teduf: [ 98 112 166 170 140 178 151 124 113 158 149 127 107]
liv: [ 97 114 154 157 155 160 137 111 113 144 158 136 123]
bofu: [127 122 144 147 118 149 142 141 126 139 126 122 114]
Res: [158 155  69  56 141  43  72 106 142  51 128 151 182]
nim: [140 122 148 153  95 156 156 160 131 152 106 110 102]
Nomez: [ 74 100 181 187 161 197 156 109 103 171 168 132 104]
kedo: [104 130 111 102 178  95  90  84 119  88 166 154 167]
Ronab: [157 160  89  84 125 141 149 142 141  82 117 136 158]
rik: [123 121 146 149 122 151 142 137 124 139 130 123 115]
q: [127 122 144 147 118 149 142 141 126 139 126 122 114]  bofu
q: [122 144 147 118 149 142 141 126]  bofu
q: [156 160]  nim
q: [ 98 112 166 170 140 178 151 124 113 158 149 127]  teduf
q: [ 98 112 166 170 140]  teduf

Femas: [107 147 135 114 111 138 147 124 128 120 180 104 118 131 162 108 120 115
  93 108 119  97 157 127 127 153 115]
Zaz: [101 140 136 111 117 115 138 121 121 113 190 100 123 134 170 113 133 108
 101 116  97  89 162 134 114 160 116]
koma: [113 170 139 129  93 202 161 137 145 138 157 124  93 124 145  83  97 129
  84  80 177 114 137 109 153 141  99]
Masat: [128 172 131 155 112 209 132 152 139 150 146 174  63 134 177 129 145 137
 114  83  97  84 153 109  80 125  93]
q: [145  83  97 129  84  80 177 114 137 109 153]  koma
q: [ 93 202 161]  koma

Vaf: [145 156 143 121 122 127 179 103 133 136  64 146  81  84 135 148 102 113
 127 160 120 136 141 147  84 159 163]
migon: [145 156 143 111 126 132 179 103 133 136  64 146  81  84 135 148 102 113
 105 160 120 136 141 147  84 159 163]
Kura: [136 121 168 122 121 100 171 133 109 150 122 113  88  96  99 136  54 131
  99 185 103 157 110 139 122 163 160]
q: [145 156 143 121 122 127 179 103 133 136  64 146  81  84 135 148 102 113
 127 160 120 136 141 147  84 159 163]  Vaf
q: [122 121]  Kura

zefub: [165 187 130 179  39 127 100  88 146 180 136 137 127 170 123]
rus: [102  88  73 153 147 168 103 144 135 173 120 155  37 175 100]
kazik: [ 61  76 123  98 122 128 132 122  93 119 123 150  97  35  81]
natus: [144 133 173 167 188 183 104 172 119 170 171 103  82 111 109]
zoseg: [139 104 180 101  68 121 126  99 113 139 207 170 118  87  94]
fer: [136 123 111 124 119  53  40 127 142 184 138 143 169  97 190]
q: [144 135 173]  rus
q: [100  88]  zefub

gulek: [130 142 137 135 133 112 127 143 151 126 140 131 143 133 132 122  89 131
 129 113 128 109 127 132 127 129 166 132 138 130 144 125 140 226]
kogu: [116  91 124 123 122 125 115 138 109 133 132 132 134 121 136 127 116 103
 129 127 122 126 128 124 131 116 117 130 136 125 138 137 142 148]
dal: [130 119 116 142 127 117 127 115 107 117 119 126 130 127 130 120 102 125
 141 126 138 153 131 129 137 136 138 119 145 125 133 130 162 127]
metiv: [124 140 118 139 125 131 129 124  75 124 125 131 101 141 116 133 123 152
 156 135 130 150 124 127 135 127 144 129 124 127 136 120 127  81]
Nores: [130 119 116 142 127 117 127 115 107 117 119 126 130 127 130 116 102 125
 141 123 138 153 131 129 130 136 138 119 145 125 133 130 162 127]
Nodub: [120 130 129 132 130 122 129 146 145 129 133 136 125 124 135 123 105 127
 108 122 143 116 129 129 107 122 145 124 112 128 125 138 115  56]
Zukom: [117 121 134 120 130 121 131 120 131 128 133 124 125 137 144 120 131  96
 114 131 135 112 134 131 112 129 124 120 133 132 138 133 147 155]
livi: [123 122 134 161 122 139 119 143 143 124 141 129 141 126 124 118 152 110
 139 133 136 127 126 130 116 123 133 124 141 133 126 125 159  68]
topot: [123 127 128 134 131 129 131 143  72 124 137 120 123 130 133 142 127 133
 125 122 137 120 124 135 137 128 127 132 134 130 114 121 133 145]
Tev: [125 121 130 126 137 125 132 105 164 127 113 121 120 133 142 152 114 120
 134 129 123 114 126 127 144 130 123 124 146 117 124 135 125 132]
gopa: [123 122 134 161 122 139 119 143 143 124 141 129 141 126 124 118 152 110
 139 133 136 127 126 130 116 121 133 119 131 134 123 133 146 111]
Voza: [123 112 123 149 131 145 123 136 114 130 118 122 142 134 122 140 110 123
 142 128 126 105 126 124 137 134 139 129 125 126 133 128 124  99]
q: [123 130 133 142 127 133 125 122 137 120]  topot
q: [136 114 130 118]  Voza

buros: [145 115 117 141 119 137 138 120 127 122 135 121 134 139 102 151 135 140
 119 131 129 113 132 123 128 134 151  85 149 141  90 118 151 157 131 147]
feri: [167  94 112 128 121 133 146 128 109 125 128 107 136 137  69 182 132 139
 102 136 120  87 135 121  94 127 192 129 163 169 123  84 157 138 128 153]
lurad: [166  95 128 128 121 133 146 117 110 125 129 108 136 137  71 180 132 139
 103 135 120  88 135 121  96 128 190 126 172 128 111  92 154 137  92 157]
kiz: [133 126 119 142 118 139 133 121 136 120 139 128 134 140 119 135 136 140
 128 129 134 126 131 124 125 137 129  82 138 140  95 117 158 164 137 135]
Lanu: [179  82 110 128 136 139 119 115  99 127 125 100 137 136  51 198 131 139
  93 138 128  73 137 120  84 124 214 115 117 195 143  92 148 143  91 128]
gadov: [ 99 127 122 100 121 131 150 115 100 127 125 100 137 136  52 197 131 139
  93 138 115  74 137 120  84 124 213 122 132 189 140  83 155 142 128 147]
lus: [184  78 109 135 122 131 153 114  95 128 124  97 137 135  44 204 130 138
  89 139 113  68 137 119  80 122 224 110 105 198 141 105 140 141  94 151]
Gub: [175  87 111 136 121 132 149 116 103 127 126 102 136 136  58 192 131 139
  96 137 117  78 128 120  88 125 206 128 149 180 133  80 158 140 128 149]
rifog: [153 128 115 139 120 136 128 119 120 123 133 116 135 128 128 162 134 139
 113 133 126 103 133 122 107 132 166 117 174 151  99 101 150 139 100 160]
Luv: [148 112 116 128 119 136 139 119 124 122 134 119 135 139  97 155 134 128
 117 132 128 109 133 123 112 133 156  94 161 142  88 116 147 149 121 156]
mip: [154 106 115 139 120 135 141 118 119 123 128 115 135 138  88 128 134 139
 112 133 125 102 133 122 106 131 168 105 171 145  92 110 147 143 111 160]
q: [128 119 136 139]  Luv
q: [ 99 127 125 100]  Lanu

kefi: [171 151 128  91 130 194]
Lod: [157  64 121 138 130  90]
leg: [101  94 127 159 128  64]
Foto: [132 155 133 136 133 153]
Mal: [ 73 104 139 160 143  26]
nup: [132 155 131 111 133 153]
Vurel: [ 56 171 137 152 127  97]
Lor: [132 155 133 111 133 153]
q: [ 64 121]  Lod
q: [127 159 128]  leg
q: [132 155 133 111 133 153]  Lor
q: [151 128  91 130 194]  kefi

kadi: [ 99 170 157  39 153 132 120  95  82 106 126 121 169 108 105 157 170  63
 151 132 115 204 163 162 121]
Diter: [146 141 177  97 112  76 107  95  98 100 126  95 124 108  99 170 157  39
 151 132 120 170 163 155 121]
gete: [144 141 177  91 114  81 111  95  82 106 126  83 107 108 105 170 121  53
 151 131 118 178 163 154 121]
q: [163 162]  kadi
q: [146 141 177  97 112  76 107  95  98 100 126  95 124 108  99 170 157  39
 151 132 120 170 163 155 121]  Diter
q: [124 108  99 170 157  39 151]  Diter
q: [ 99 170 157  39 151 132 120]  Diter
q: [124 108  99 170 157  39 151 132 120 170]  Diter

danis: [159 161 164 165 163 165 166 166 166 168 168 169 168 169 170 169 167 165
 166 167 166 164 161 157 159 154 151 151 146 139 139 137 137 135 133 128
 134  96  71  54  45  47  61  79 112 147 174 193 206 209 200 182 158 128
  93]
tak: [159 161 164 165 163 165 166 166 166 168 168 169 168 169 170 169 167 165
 166 167 166 164 161 157 159 154 151 151 146 139 139 137 133 128 137 135
 128 127 125 122 116 112 109 107 105 102 102  99  99  98  95  94  92  91
  89]
lin: [182 174 167 154 137 116 100  88  81  81  87  87  96 105 123 144 159 169
 177 178 176 167 157 141 116 103  95  89  83  82  89  96 107 120 139 159
 170 176 178 174 168 159 146 133 115  97  87  79  77  80  88 105 120 134
 145]
sinud: [ 88  93  91  95  98 181 168 105 112 121 125 131 136 146 153 155 159 161
 166 167 169 167 171 167 165 163 159 157 151 143 139 137 131 123 121 113
 109 103  99  93  90 162 164 161 159 147 135 119 106  95  88  91 101 115
 128]
nis: [212 211 206 200 189 181 168 154 137 115 101  87  76  64  55  48  45  42
  40  48  56  63  71  78  94 109 127 148 165 179 192 203 211 215 217 213
 212 207 197 187 178 162 149 133 112  94  81  69  59  48  42  40  40  44
  49]
tilu: [ 88  93  91  95  98 100 103 105 112 121 125 131 136 146 153 155 159 161
 166 167 169 167 171 167 165 163 159 157 151 143 139 137 131 123 121 113
 109 103  99  93  90 162 164 161 159 147 135 119 106  95  88  91 101 115
 128]
q: [139 137 137 135 133 128]  danis
q: [212 211 206 200 189 181 168 154 137 115 101  87  76  64  55  48  45  42
  40  48  56  63  71  78  94 109 127 148 165 179 192 203 211 215 217 213
 212 207 197 187 178 162 149 133 112  94  81  69  59  48  42  40  40  44
  49]  nis

